Below are the code and all the weights of a small trained network. Each question names an input and a class and asks about switching units off, where a switched-off unit gives its printed mean instead of its output.

import numpy as np


def w(rows, s, z=0):
    codes = np.array(rows[::2]) - 128.0
    scale = np.full(codes.shape[1], s)
    scale[-1] = z or s
    return codes * scale


def norm(h):
    return h / np.sqrt((h * h).mean(-1, keepdims=True) + 1e-5)


def f(y):
    return np.maximum(y, 0)


def log_softmax(a):
    a = a - a.max(-1, keepdims=True)
    return a - np.log(np.exp(a).sum(-1, keepdims=True))


def net(x, mask):
    res = np.array(x, float).reshape(1, 4) / 4 @ E
    u = 0
    for l in range(2):
        y = f(norm(res) @ A[l][:, :-1].T + A[l][:, -1])
        res = res + np.where(mask[u : u + 15], y, B[l][:, -1]) @ B[l][:, :-1]
        u += 15
    return log_softmax(norm(res)[-1] @ U[:, :-1].T + U[:, -1])


A, B = {}, {}
E = w([
[160,116,150],'x0',
[50,59,172],'x1',
[234,56,190],'x2',
[126,75,1],'x3',
],0.0068)
A[0] = w([
[101,63,72,200],'L0N0',
[173,108,175,45],'L0N1',
[58,67,122,62],'L0N2',
[80,152,144,74],'L0N3',
[230,230,129,175],'L0N4',
[129,164,170,70],'L0N5',
[149,156,219,91],'L0N6',
[234,38,163,129],'L0N7',
[142,199,236,95],'L0N8',
[76,112,136,124],'L0N9',
[116,6,249,4],'L0N10',
[54,141,56,125],'L0N11',
[118,193,157,142],'L0N12',
[68,102,123,9],'L0N13',
[187,177,134,155],'L0N14',
],0.012,0.003)
B[0] = w([
[32,166,218,213],'L0N0',
[145,109,41,172],'L0N1',
[130,190,73,178],'L0N2',
[175,132,108,162],'L0N3',
[216,210,43,240],'L0N4',
[117,144,176,161],'L0N5',
[148,167,179,204],'L0N6',
[246,35,118,254],'L0N7',
[135,177,206,230],'L0N8',
[119,178,145,167],'L0N9',
[108,19,164,233],'L0N10',
[7,98,136,221],'L0N11',
[176,144,183,185],'L0N12',
[98,160,62,153],'L0N13',
[171,169,72,189],'L0N14',
],0.018,0.0066)
A[1] = w([
[182,172,87,158],'L1N0',
[102,165,194,171],'L1N1',
[199,24,121,117],'L1N2',
[59,193,77,40],'L1N3',
[171,159,44,163],'L1N4',
[140,156,145,53],'L1N5',
[106,50,81,251],'L1N6',
[170,180,220,76],'L1N7',
[96,161,86,68],'L1N8',
[220,3,167,165],'L1N9',
[123,108,165,138],'L1N10',
[180,207,183,73],'L1N11',
[134,143,137,164],'L1N12',
[254,143,151,252],'L1N13',
[40,60,104,152],'L1N14',
],0.013,0.0022)
B[1] = w([
[135,66,90,184],'L1N0',
[193,166,107,185],'L1N1',
[150,161,225,208],'L1N2',
[131,55,128,189],'L1N3',
[155,56,116,179],'L1N4',
[120,136,115,141],'L1N5',
[113,202,168,167],'L1N6',
[137,162,75,188],'L1N7',
[100,95,102,156],'L1N8',
[110,108,253,242],'L1N9',
[154,145,143,153],'L1N10',
[126,121,71,192],'L1N11',
[138,125,115,144],'L1N12',
[27,95,190,254],'L1N13',
[47,163,121,190],'L1N14',
],0.025,0.0095)
U = w([
[3,128,104,168],'0',
[109,116,118,2],'1',
[127,106,225,198],'2',
[139,220,93,168],'3',
[165,61,142,102],'4',
[109,58,37,131],'5',
[171,129,99,58],'6',
],0.023,0.0097)

Each question gives the input, the list of numbers given to net, and the class t.
The units are the neurons (one row each of A and B). Each row of codes is followed by its name. A weight is (code - 128) times the scale printed after its matrix; where a second scale follows, it is the last column's (A, B and U).
mask holds one flag per neuron, layer by layer. A switched-off neuron (its flag False) gives its mean, the last column of its row in B, instead of its output. The means were averaged over made-up inputs and are rounded, as every weight is.
A unit's drop is (log p(t) with every unit on - log p(t) with that unit switched off) / (log p(t) with every unit on - log p(t) with every unit switched off).
The circuit of an input: a set's keep is (log p(t) with only the set's units on - log p(t) with every unit switched off) / (log p(t) with every unit on - log p(t) with every unit switched off). Starting from the 12 units with the biggest drops (on a tie, the unit counted first), units are removed one at a time, each time the one whose removal leaves the highest keep (on an exact tie, the one counted first), for as long as the keep stays at least 0.8.
units of the circuit, in order: the units of the circuit, biggest drop first
top k neurons: the k neurons with the biggest drops, biggest first
k most important neurons of layer l: the k neurons of layer l with the biggest drops, biggest first
drop of u: that unit's drop, to one decimal
input [-1,-8,-4,7], class 0: units of the circuit, in order -> (L0N7)
input [-6,6,0,-6], class 3: top 3 neurons -> (L0N7; L1N7; L1N1)
input [3,-7,3,-2], class 4: units of the circuit, in order -> (L0N4; L1N4; L1N0)
input [-7,5,-8,-6], class 3: 2 most important neurons of layer 0 -> (L0N12; L0N10)
input [7,-7,0,8], class 5: top 2 neurons -> (L0N10; L1N9)
input [-1,2,-1,-6], class 3: 2 most important neurons of layer 0 -> (L0N7; L0N8)
input [6,-5,8,0], class 4: 2 most important neurons of layer 1 -> (L1N4; L1N0)
input [7,-2,-1,-6], class 3: top 2 neurons -> (L0N8; L1N9)
input [2,-8,-6,-4], class 5: 3 most important neurons of layer 1 -> (L1N0; L1N4; L1N2)
input [-7,-5,0,-3], class 3: drop of L1N3 -> 0.1
input [2,4,-7,-6], class 3: drop of L1N13 -> 0.0
input [7,-8,1,3], class 4: drop of L0N7 -> 0.2
